Here is a tiny trained network, its code and every weight. The questions are about switching its units off for an input and a class, where a switched-off unit gives its printed mean instead of its output.

import numpy as np


def w(rows, s, z=0):
    codes = np.array(rows[::2]) - 128.0
    scale = np.full(codes.shape[1], s)
    scale[-1] = z or s
    return codes * scale


def f(y):
    return np.maximum(y, 0)


def log_softmax(a):
    a = a - a.max(-1, keepdims=True)
    return a - np.log(np.exp(a).sum(-1, keepdims=True))


def net(x, mask):
    res = np.array(x, float).reshape(1, 7) / 4 @ E
    y = f(res @ A[0][:, :-1].T + A[0][:, -1])
    res = res + np.where(mask, y, B[0][:, -1]) @ B[0][:, :-1]
    return log_softmax(res[-1] @ U[:, :-1].T + U[:, -1])


A, B = {}, {}
E = w([
[112,106,94,169,105,136,163,114],'x0',
[138,154,127,112,191,104,70,151],'x1',
[253,167,48,89,190,146,163,86],'x2',
[99,174,149,156,176,59,154,87],'x3',
[115,130,207,22,164,109,151,61],'x4',
[24,42,167,122,248,105,95,192],'x5',
[56,73,29,26,42,16,22,122],'x6',
],0.0055)
A[0] = w([
[3,69,135,96,109,103,72,169,173],'n0',
[136,170,157,130,14,127,84,72,170],'n1',
[177,141,147,112,149,135,134,108,155],'n2',
[122,84,116,75,138,143,180,109,150],'n3',
[211,174,126,134,133,188,140,86,83],'n4',
[75,147,147,137,152,180,149,152,4],'n5',
[133,117,41,125,196,138,137,140,198],'n6',
[128,142,54,92,91,99,115,98,207],'n7',
[131,111,190,167,158,165,165,184,253],'n8',
[82,152,191,160,165,222,167,164,111],'n9',
[94,127,81,146,129,129,175,84,248],'n10',
[66,94,117,126,127,94,105,100,119],'n11',
[235,190,70,122,156,138,208,98,184],'n12',
[150,40,154,132,113,143,98,141,170],'n13',
[132,166,132,160,127,78,140,153,193],'n14',
[92,120,64,183,75,186,108,89,221],'n15',
[218,200,127,138,138,157,180,135,157],'n16',
],0.0075,0.0029)
B[0] = w([
[170,61,124,206,126,38,202,186,237],'n0',
[70,166,111,45,169,138,127,146,200],'n1',
[145,129,129,160,136,133,106,52,173],'n2',
[135,178,105,94,126,73,122,142,161],'n3',
[139,88,210,198,91,116,188,98,206],'n4',
[75,149,81,127,152,105,158,210,148],'n5',
[129,148,91,92,115,155,87,94,182],'n6',
[82,189,96,47,142,150,146,134,203],'n7',
[82,185,130,54,122,170,83,123,222],'n8',
[9,220,80,59,186,164,113,171,209],'n9',
[156,162,114,87,115,141,103,138,184],'n10',
[143,120,135,138,111,103,127,149,174],'n11',
[149,69,200,175,58,175,107,86,255],'n12',
[134,130,94,107,122,115,158,138,164],'n13',
[119,168,138,120,141,166,88,121,162],'n14',
[75,169,108,108,137,120,120,129,191],'n15',
[165,70,178,188,2,105,95,98,228],'n16',
],0.007,0.0075)
U = w([
[146,212,122,103,141,195,77,68,211],'0',
[121,194,77,81,194,100,165,180,147],'1',
[183,1,158,239,118,82,180,116,6],'2',
],0.0068,0.0018)

Each question gives the input, the list of numbers given to net, and the class t.
The units are the neurons (one row each of A and B). Each row of codes is followed by its name. A weight is (code - 128) times the scale printed after its matrix; where a second scale follows, it is the last column's (A, B and U).
mask holds one flag per neuron, in row order. A switched-off neuron (its flag False) gives its mean, the last column of its row in B, instead of its output. The means were averaged over made-up inputs and are rounded, as every weight is.
A unit's drop is (log p(t) with every unit on - log p(t) with that unit switched off) / (log p(t) with every unit on - log p(t) with every unit switched off).
The circuit of an input: a set's keep is (log p(t) with only the set's units on - log p(t) with every unit switched off) / (log p(t) with every unit on - log p(t) with every unit switched off). Starting from the 12 units with the biggest drops (on a tie, the unit counted first), units are removed one at a time, each time the one whose removal leaves the highest keep (on an exact tie, the one counted first), for as long as the keep stays at least 0.8.
units of the circuit, in order: the units of the circuit, biggest drop first
k most important neurons: the k neurons with the biggest drops, biggest first
drop when u is switched off: that unit's drop, to one decimal
input [-2,-2,2,1,-8,-8,-3], class 2: units of the circuit, in order : n16
input [-7,-8,2,2,5,-8,-2], class 2: units of the circuit, in order : n4, n16
input [-3,-5,-8,-4,-7,0,2], class 1: 3 most important neurons : n12, n16, n15
input [1,2,-5,4,0,-4,3], class 1: 3 most important neurons : n12, n16, n1
input [-4,8,-5,-1,3,-6,2], class 1: units of the circuit, in order : n12, n16
input [-6,-8,2,5,-6,-7,-4], class 2: 3 most important neurons : n16, n4, n12
input [0,8,6,-3,-6,-2,-8], class 2: 2 most important neurons : n16, n4
input [-6,4,-8,-7,-7,4,4], class 2: 2 most important neurons : n0, n9
input [6,7,-3,-7,-3,8,3], class 2: 2 most important neurons : n0, n9
input [2,-3,-5,6,8,1,-2], class 1: 2 most important neurons : n12, n16
input [8,-2,0,-5,6,-1,5], class 1: 2 most important neurons : n12, n16
input [-6,-4,-8,0,1,4,-4], class 1: drop when n11 is switched off : 0.0
input [4,-4,8,-7,8,-6,-5], class 2: drop when n4 is switched off : 0.1
input [4,-3,-2,2,-6,3,-7], class 1: drop when n0 is switched off : -0.3
input [-7,-3,-8,5,0,6,-4], class 1: most important neuron : n9
